Below are the code and all the weights of a small trained network. Each question names an input and a class and asks about switching units off, where a switched-off unit gives its printed mean instead of its output.

import numpy as np


def w(rows, s, z=0):
    codes = np.array(rows[::2]) - 128.0
    scale = np.full(codes.shape[1], s)
    scale[-1] = z or s
    return codes * scale


def f(y):
    return y / 2 * (1 + np.tanh(0.7978845608 * (y + 0.044715 * y**3)))


def log_softmax(a):
    a = a - a.max(-1, keepdims=True)
    return a - np.log(np.exp(a).sum(-1, keepdims=True))


def net(x, mask):
    res = np.array(x, float).reshape(1, 8) / 4 @ E
    y = f(res @ A[0][:, :-1].T + A[0][:, -1])
    res = res + np.where(mask, y, B[0][:, -1]) @ B[0][:, :-1]
    return log_softmax(res[-1] @ U[:, :-1].T + U[:, -1])


A, B = {}, {}
E = w([
[86,143,97,183],'x0',
[129,130,126,129],'x1',
[121,135,137,123],'x2',
[110,133,106,162],'x3',
[175,231,102,73],'x4',
[74,90,46,1],'x5',
[118,133,126,134],'x6',
[135,127,120,130],'x7',
],0.0077)
A[0] = w([
[61,231,131,119,157],'N1',
[90,103,71,81,108],'N2',
[55,116,76,48,59],'N3',
[127,45,72,55,85],'N4',
[19,42,172,169,82],'N5',
[120,76,41,82,121],'N6',
[87,123,55,171,218],'N7',
[83,149,94,150,241],'N8',
[217,147,203,202,92],'N9',
[161,251,88,103,73],'N10',
[83,26,141,144,253],'N11',
[83,106,81,69,72],'N12',
[164,198,149,140,78],'N13',
[127,254,78,113,108],'N14',
],0.0078)
B[0] = w([
[144,109,144,109,162],'N1',
[73,133,140,167,160],'N2',
[76,105,124,180,165],'N3',
[94,148,89,151,167],'N4',
[168,35,112,138,166],'N5',
[62,164,135,168,173],'N6',
[148,153,138,101,207],'N7',
[156,162,154,50,222],'N8',
[4,129,106,187,185],'N9',
[152,2,90,137,155],'N10',
[185,146,137,73,254],'N11',
[57,93,92,199,150],'N12',
[84,68,116,138,131],'N13',
[182,43,135,130,164],'N14',
],0.0098,0.0079)
U = w([
[2,130,65,237,65],'0',
[152,172,99,99,207],'1',
[151,169,98,105,205],'2',
[149,160,114,94,169],'3',
[145,170,120,94,147],'4',
[188,2,59,136,2],'5',
[170,214,73,110,110],'6',
[142,196,103,103,94],'7',
],0.0089,0.0067)

Each question gives the input, the list of numbers given to net, and the class t.
The units are the neurons (one row each of A and B). Each row of codes is followed by its name. A weight is (code - 128) times the scale printed after its matrix; where a second scale follows, it is the last column's (A, B and U).
mask holds one flag per neuron, in row order. A switched-off neuron (its flag False) gives its mean, the last column of its row in B, instead of its output. The means were averaged over made-up inputs and are rounded, as every weight is.
A unit's drop is (log p(t) with every unit on - log p(t) with that unit switched off) / (log p(t) with every unit on - log p(t) with every unit switched off).
The circuit of an input: a set's keep is (log p(t) with only the set's units on - log p(t) with every unit switched off) / (log p(t) with every unit on - log p(t) with every unit switched off). Starting from the 12 units with the biggest drops (on a tie, the unit counted first), units are removed one at a time, each time the one whose removal leaves the highest keep (on an exact tie, the one counted first), for as long as the keep stays at least 0.8.
circuit, biggest first: the units of the circuit, biggest drop first
unit that matters most: the unit with the biggest drop
k most important neurons: the k neurons with the biggest drops, biggest first
drop of u: that unit's drop, to one decimal
input [4,-7,-7,-4,-4,7,1,-6], class 0: circuit, biggest first => [N12, N6]
input [-3,5,-4,4,8,1,0,-2], class 5: unit that matters most => N10
input [-5,-3,-5,1,8,5,-6,4], class 5: 2 most important neurons => [N10, N14]
input [5,3,5,3,6,7,4,-5], class 0: circuit, biggest first => [N3, N12]
input [5,7,6,-6,-1,-7,6,5], class 0: 2 most important neurons => [N9, N11]
input [-2,7,-3,-3,-7,7,1,-3], class 0: circuit, biggest first => [N6, N12]
input [-7,1,3,1,-6,-8,7,-8], class 0: 2 most important neurons => [N9, N8]
input [-2,-1,4,7,8,-8,5,-3], class 0: 2 most important neurons => [N9, N11]
input [3,-2,-5,1,-8,-2,-2,-6], class 5: 2 most important neurons => [N5, N6]
input [-3,-3,-2,-4,7,1,-4,5], class 5: circuit, biggest first => [N10, N14]
input [2,1,-5,4,8,-4,-5,8], class 5: drop of N13 => 0.1
input [-6,7,2,3,8,8,7,-7], class 0: drop of N6 => 0.2
input [-7,-8,-6,-6,-8,8,1,-3], class 0: drop of N2 => 0.1
input [8,-5,-6,0,-5,-5,2,5], class 3: drop of N8 => 0.1
input [-7,-6,6,1,0,-8,7,-2], class 0: circuit, biggest first => [N9]
